[ -90  -91  -63  115  -55   50  -58    2   72  224 -205    9  167 -126
  -12 -286   30  217  129   53  187  232  -46  232 -188    0  -73 -210
  -92 -320  -85   74   -8  -60  334 -257    7 -169 -288   47  138 -258
  -87   76    8  -14  -16  -68 -154] : <13>
[  84 -295 -171  -71  -35  186  113 -121  236   15  186  -63 -118   -4
  -36 -234  -71 -116   62  -31  146  -16  285  248 -150   80  -57 -146
  -32   25  228   -3  223 -486   -2  -93   68  -78 -264    3 -137  227
    6  -43   17  350  209  160  -31] : <12>
[ -96  347  -52  -23    2  -33   91  -10  -39  -99   -8   13 -137  166
 -183   85  -83 -127  126   -3  -32  -16 -125  -99   70  112  -80 -189
  -26   24 -177    8  223  113   25   51   71    2  299 -350 -130   15
  150  -78  141 -191   25 -104  165] : <5>
[ -47  173  -61   25   25   -3   84   24   29  -44    5   42 -124   64
  -90   25  -33  -39   96  -10   16   69  -31    5   42   42  -43 -151
    5   -3  -25    1  127  -21   29  -50   64  -23   94 -166  -40  -17
   29  -52   62  -36   53  -78   58] : <14>
[ -66   97  -15   71    0  -36   69   11   41  -14  -61   43 -108   31
  -61  -48   -7   56   85   47   -1   73  -29    0  -12   62  -58 -123
    4  -50    4   15  105  -36   72  -50   54  -40   -9  -68   10 -105
    4  -55   70  -47   32 -104   50] : <9>
[ -62  305   11  -42   17  -72   65  -11  -80  -80  -38   46 -135  169
 -150   68  -58  -89  138   21  -84   -9 -122 -136   82   86  -83 -210
   -1   69 -118  -56  192  101   34   56   67    0  273 -313  -41  -12
  149  -97  137 -213   18 -142  170] : <5>
[ 196 -141  -65  280   74 -626  314 -216   25 -124  167  140  165  -34
   45  134  113  638 -109 -185  296  120  -24 -437  161 -103 -416  484
  231 -197   57   43   -4 -143   52 -221  234  176  117  701 -639  -88
  -42   89 -430   52 -209 -323  159] : <22>
[   1 -232  -38  223  175 -148  214  -81    1  -99   68  137  143    3
  -71  -58   84  363  -83 -154  169  -23  -21 -128   75  -42 -176  180
  139 -111  185  -28   74 -242   51 -115   69   43  -86  298 -302  -91
   -2  -30 -207  126  -21 -187   30] : <23>
[ -32  501  204   76   29 -213  108  102 -175   -1 -158   92 -125  195
 -103  237  136  212  106  137  -59  153 -148 -268  205  -48  -97  -73
   12  -60 -160  -75    4  177   95  -76  109   68  360 -161  288 -302
   -2 -171   41 -298 -133 -189  113] : <5>
[  79  -78   34  141  132  -17  382 -274  -73 -363    9 -161 -201   98
 -101 -175 -330 -226   61  189  -97  -61  -82  170 -151  204 -245 -372
  -53  254   77 -135  610 -250 -345  369 -247   54   74 -116 -727  -56
  -16   37  284  283  466   40  -81] : <5>
[ -22   41  -17   17  -59   86  140   16  109    6  180  -62 -318  226
 -273 -163 -181   -8   62  113   -5 -241  162   54 -155   22  -27  -98
  -74  -72  183  225  261 -167 -130  -31  247  -48  147   31 -134  116
   67 -126  154   15   62    3  143] : <9>
[  38 -186 -124   54   16  -74  134 -129  165  -69  132   45  -45  -10
  -63 -139  -80   37   77  -19  111   14   66  -10  -44   60 -122  -49
   24   12  165  -33  176 -237   33  -10   65   21 -116  121 -268   33
   32  -26  -47  201  125  -25   54] : <12>
[  41  -59  -61   45  -24   15  153  -67  126  -27   53  -25 -140    7
  -46 -121  -48   13   62   72  109   99   88  115  -62   44  -84 -142
  -21  -32  112  -32  160 -264  -13  -62   30  -28 -116   38  -89  -15
  -50  -34   26  193  156   35  -46] : <12>
[ -71   27   52 -109 -244   45 -162  194  155  213 -171  129  -14 -105
  -18 -288 -184   29  275  132 -222   88   20   59 -171   77  219 -295
 -176 -194  158   80 -117  176    8   27  -53 -203 -150   13  373 -420
  -60   13  263 -133   77 -274   36] : <22>
[-107  465  185   98   50 -109   66  171 -143  -22 -118  121  -93  181
 -145  235  148  157  120   69  -89   70 -142 -265  213    9  -17  -37
   -8  -85 -130  -17  -18  199  108  -40   99   72  363 -211  315 -321
   21 -211   86 -297 -135 -183  150] : <5>
[-510  360   68  366   -1  363  120  439  450  -22 -119  183 -340   36
 -284  101   62  118   80  305 -113   18  194  149   19   36  509   12
 -223 -258  271  363  -39  205 -184  -25   76  -77 -125 -119  649 -656
 -264 -352  195   50   98  112   17] : <14>
[   9  134  278   21  177 -256  -19  -76 -137  -61 -177  135 -170  268
 -107  251  152  318  252  172 -392 -187   44 -251 -149  -96  -36 -190
  -28  173  -92   75  240  366  -41  -13  319  -52  514   42  206 -244
   70 -217   81 -390 -159 -185  340] : <12>
[ 117 -227 -127   25  -64   36  171  -73  216   -4  134  -39 -175  -67
   10 -223 -132   11   31   40  129   96  199  221 -143   15  -60 -125
   -8  -42  264   20  146 -385 -128  -99   35  -79 -251  216 -204   65
 -115   48    5  331  224   28  -96] : <14>
[ -63  -35 -160  315  270  -69  189  -75  129 -182 -127    0 -679 -104
  259  314  598  268 -266   38  257  443   58  288   23 -111 -167   -2
  422  147  -37 -126   22 -478  179 -565  332 -101 -401  157  291  382
 -232 -118 -332  221  -15  150 -172] : <12>
[ -40   77  -61    8  -89   57  141    7  131  -55  147  -39 -268  141
 -230 -132 -211  -82   87   79   -8 -145   74   45 -112   85   -2 -145
  -84  -69  121  158  235  -88 -168   38  135  -51  133  -19 -201   49
   59  -67  173   18  128  -41  118] : <5>
[  16   97  -31  -93 -163 -135 -181  223   82  161  -52  172   22 -110
   97   83  126  214  180 -175 -130  100    9 -181   -5   41   98   79
   20 -235  -55  148 -287  184  186 -190  165  -84  100  132  322 -218
  -30   -1   17 -212 -224 -363  192] : <22>
[   1  -76  133   82  128  -29  -25  107 -121  128 -233  217  660 -120
   74 -138   77  212  238  -90  -31  195 -173 -210  192   78  -92   29
  -72  -97   36 -278 -116  -60  520  148 -375  205 -188 -172  236 -736
  -61  -93   -7  184  -17 -190  -89] : <23>
[-122 -252 -197  123   65  100  171 -246  263  -64   75  -14  -68   22
 -158 -265  -87  -21   24   62  237   -1  156  220 -138   76 -118 -182
  -24   11  159   11  360 -325   43  -84   89 -107 -324  -34 -301  162
   76  -47  -45  204  205  169   -9] : <5>
[ -56   97  -28 -202 -183  257  -11   65   -7   45  157  -36  486  155
 -393 -404 -643 -430  426 -107 -205 -414  -53  -93 -111  358   39 -251
 -436 -158  -10  194  354  192  -17  545 -307   80  383 -499 -520 -377
  263   11  532  -33  207 -152  221] : <22>
[ -37  -95  -35  109   24  110   72  -34   62  -15  -53  -71 -102  -17
  -47 -195  -64  -31  116   94   13   39    6  221 -195  115  -81 -230
  -66  -50   15   54  220 -178   95   -5  -26  -51 -122  -52  -92 -107
  -61  -18  162  151  155   35  -72] : <9>
[-257 -130 -339  306  197  -54  191 -216  366 -204 -193   53 -606 -158
  186  142  378  239 -285   30  232  347  159  384 -119  -51  -68  -64
  363  129   19   40  189 -304  -10 -514  335 -314 -602  135  -14  443
 -127   -1 -317   97   59   91  -70] : <22>
[-423 -265 -274  -36    5  442 -159   47  211 -198  100  142 -113 -101
 -278 -426 -313 -584  169 -210 -156 -269 -139  244 -127  414  283 -497
  -55   55  235   36  243   30 -120  263 -115 -296 -256 -451 -242  217
  318  -15  414 -140  368 -166  157] : <9>
[ -15   19   24  128   27  -62   64   55   66   26  -45   66 -210   -7
  -14  -59   95  141   76  139   63  181  -43   14    4  -26  -61 -108
   53  -41  114  -84   -7 -168  174 -128   89   22 -137   87  230 -149
  -92 -114  -18  107   40  -39  -51] : <12>
[ -84  463   38   -1    0   71   25  138  -76   25 -184  -41 -363  133
  -74   95   35 -108  136  189  -80  182 -132  120   -9    6   -7 -352
  -26   26 -199  -26  110   71  120  -88   69  -48  168 -390  339  -86
  -41 -112  198 -130   36  -17  -31] : <14>
[ -52  244   15   83  183 -210   75  -62  -80  -81 -325  212  324 -129
  268  337  406  174   65 -155   65  496 -115 -231  406  101 -180   49
  162  114 -261 -388  -69  -26  412  -94 -203  103 -146 -381  252 -329
  -32  -94 -197  -44  -87 -119    1] : <9>
[ 102  409  235   96   21 -360  193   14  -89  100 -175   85 -312  213
  -27  170  163  428   37  349   35  290    2 -204  140 -273 -171  -75
   78    0   34 -140   -6  -12   62 -256  245   46  149  138  415 -246
 -129 -172 -144 -142 -125 -108    7] : <14>
[-283  556   45  242   76 -207  101  132 -103 -106 -260  147 -104  112
 -186  167  -21  169   73  100  -91  110 -373 -226  148   25  -40  -86
   29 -114 -237   69   76  439   87   32   36   22  293 -225   -3 -388
   35  -65   92 -383 -102 -321  129] : <13>
[ -47   73   42  181   93   16   26   96 -132   78 -223  -26 -157   -7
    6  -42  183  263    8   70   67  180 -169  193 -137  -77 -105 -179
   65 -187 -141   35   -2  -82  237 -280   95  -98  -45   53  227 -157
 -142   -6   17  -35  -61 -117 -159] : <23>
[-149  345   17  125   40 -108   70   86  -34  -59  -88  104 -165   95
 -163   78  -17   51  113   83  -15  105 -210 -115   98    9  -28 -170
    8  -61  -89   -1   70  197   60  -31   88   -1  202 -152   56 -188
   34  -81   75 -215   -9 -179   83] : <14>
[ -61  247   82   65    1  -68   65   93  -14   15  -70   88  -94   91
  -87   75   85  121  107   72  -13  102  -42 -127  108   18  -26  -67
   -9  -77  -19  -25    8   24  108  -68   79   22  119 -106  226 -219
   -7 -145   49 -116  -45 -113   79] : <5>
[ -20 -196 -252  -50  -62  147   98 -143  240  -61  139  -64 -141  -27
  -83 -261 -194 -227   82  -35  108  -26  123  232 -170  168  -60 -222
  -36   32  116   29  292 -311  -19   15   18 -100 -220 -110 -331  233
   80   26   99  240  244   78   13] : <5>
[  34 -248  -63  124  -40   18   89   -8  248   70   38   13 -206  -95
   38 -203   63  174   36  130  146  160  166  176 -142  -14  -37  -50
   20 -104  259   11   13 -377  108 -192  109  -45 -374  288  141  -71
 -163  -65  -60  316  109   64 -107] : <5>
[ -30  -81  -92 -112  -38  263  125  -87  178  -80  242  -46  108  159
 -258  -16 -132 -135  148 -191  -10 -329  358   91 -133  182   79  -72
 -229 -100   26  273  349  -87 -276   40  107 -129  281 -179 -338   90
  143  -81  171    0  111   83  236] : <12>
[   3  -30 -111  -68    8   10   91  -52   33  -51  -24   19  -64   60
  -85 -106 -156   13   63  -67  -86 -102   -4   71 -152   30  -32 -171
   -1   15   21   56  222  -40 -100   18   36 -115   57  -53 -247   30
   65   43   77   24   93 -176   76] : <23>
[ 315 -199   25 -182  -62 -268  120 -284 -125  -49   13  -55 -311   48
   46 -386 -324 -138  131  216  -73  116 -122   56 -156  -10 -300 -533
   98  293  237 -382  295 -326 -122  119  -48  -65 -118  118 -325  219
   80  122  125  124  330 -190  -69] : <12>
[ -29  173   -7   31   16  -32  109   -4   31  -42   -6   19 -183  112
 -113    7  -28   -9  107   94    1   46  -26  -28   14   34  -72 -156
  -11   24   -4  -29  164  -58   51  -11   80   20   97 -140   17  -56
   27 -108   72    3   61  -29   63] : <12>
[ -41  124  -40   10   40  -17  131   21  -14  -43  -55   61  -44   91
  -95   24  -22  122   10  -68  -27  -27  -18  -22    5   -6  -31  -56
   31  -51   -9   38  124  -21  -57  -59   56  -70  104  -77  -86  -60
   31  -28   14  -52    3 -183   73] : <23>
[  -3    5 -137  126  146  -26  155  -28   77 -137 -131  -26 -443  -44
  190  171  249  142 -132  -20  -10  180   72  215  -96  -15 -104  -26
  249  135  -39   15  131 -279   26 -259  160  -94 -185   34   27  197
 -151  -29  -92  176   23  -23  -50] : <13>
[ -48   98  -82  -57   -1   46   37   69   14    8  -60   50  -44   67
 -101  -66 -105   12   95  -55  -96  -64  -62   20  -79   27   14 -135
  -15  -34  -16   55  119   19   33   11   23  -62   80 -148  -39  -80
   51  -17   96   -8   27 -183   73] : <23>
[ -16  -37  -79   52  -47   63  135   87   96   13   93  -11 -265   85
 -172 -155 -117  144  -31    6   32 -130   54  121 -173  -52   23  -47
    8 -177  175  203   98 -161 -153 -133  187 -116   22  207 -111   44
  -37  -10   48   76   48 -144   19] : <23>
[ -24   35 -126  -47   13   69  110  -19   24  -63  -12  -15  -94   75
 -106  -77 -140  -31   42  -79  -55  -98  -14  106 -130   53  -31 -158
   -5   -8  -24   84  230  -63  -85    7   29  -99   81 -126 -243   54
   56   28  102   36   93 -135   56] : <23>
[-209  493   75  135  141  -45  109   85 -171 -185  -50   62 -225  266
 -299  190  -20  -80  121   68 -110  -88 -290 -203  148   85  -64 -186
    1   49 -197   10  234  259   47  111  102   86  482 -399  -37 -116
  156 -194  189 -312  -22 -139  197] : <12>
[  20  115  -50  -26   13   21  110   50  -10    4  -56    4  -60   76
  -49    3  -30   89   42  -44  -38   -8    1   36  -54   -6  -47  -64
    6  -48  -37   49  118  -82   20  -54   33  -31   87  -89  -37  -78
  -18  -23   43   61    9 -129   25] : <23>
[  37  143  -79  -28 -131 -186  -31   78   38   15  -54   89 -108 -125
   69   23    2   58  137  -55    2  257 -171  -67   18   53  -23 -142
   43 -135  -95  -42 -127   97   72 -107   36  -64   49   73   50 -132
  -41   87   31 -100    0 -285   27] : <12>
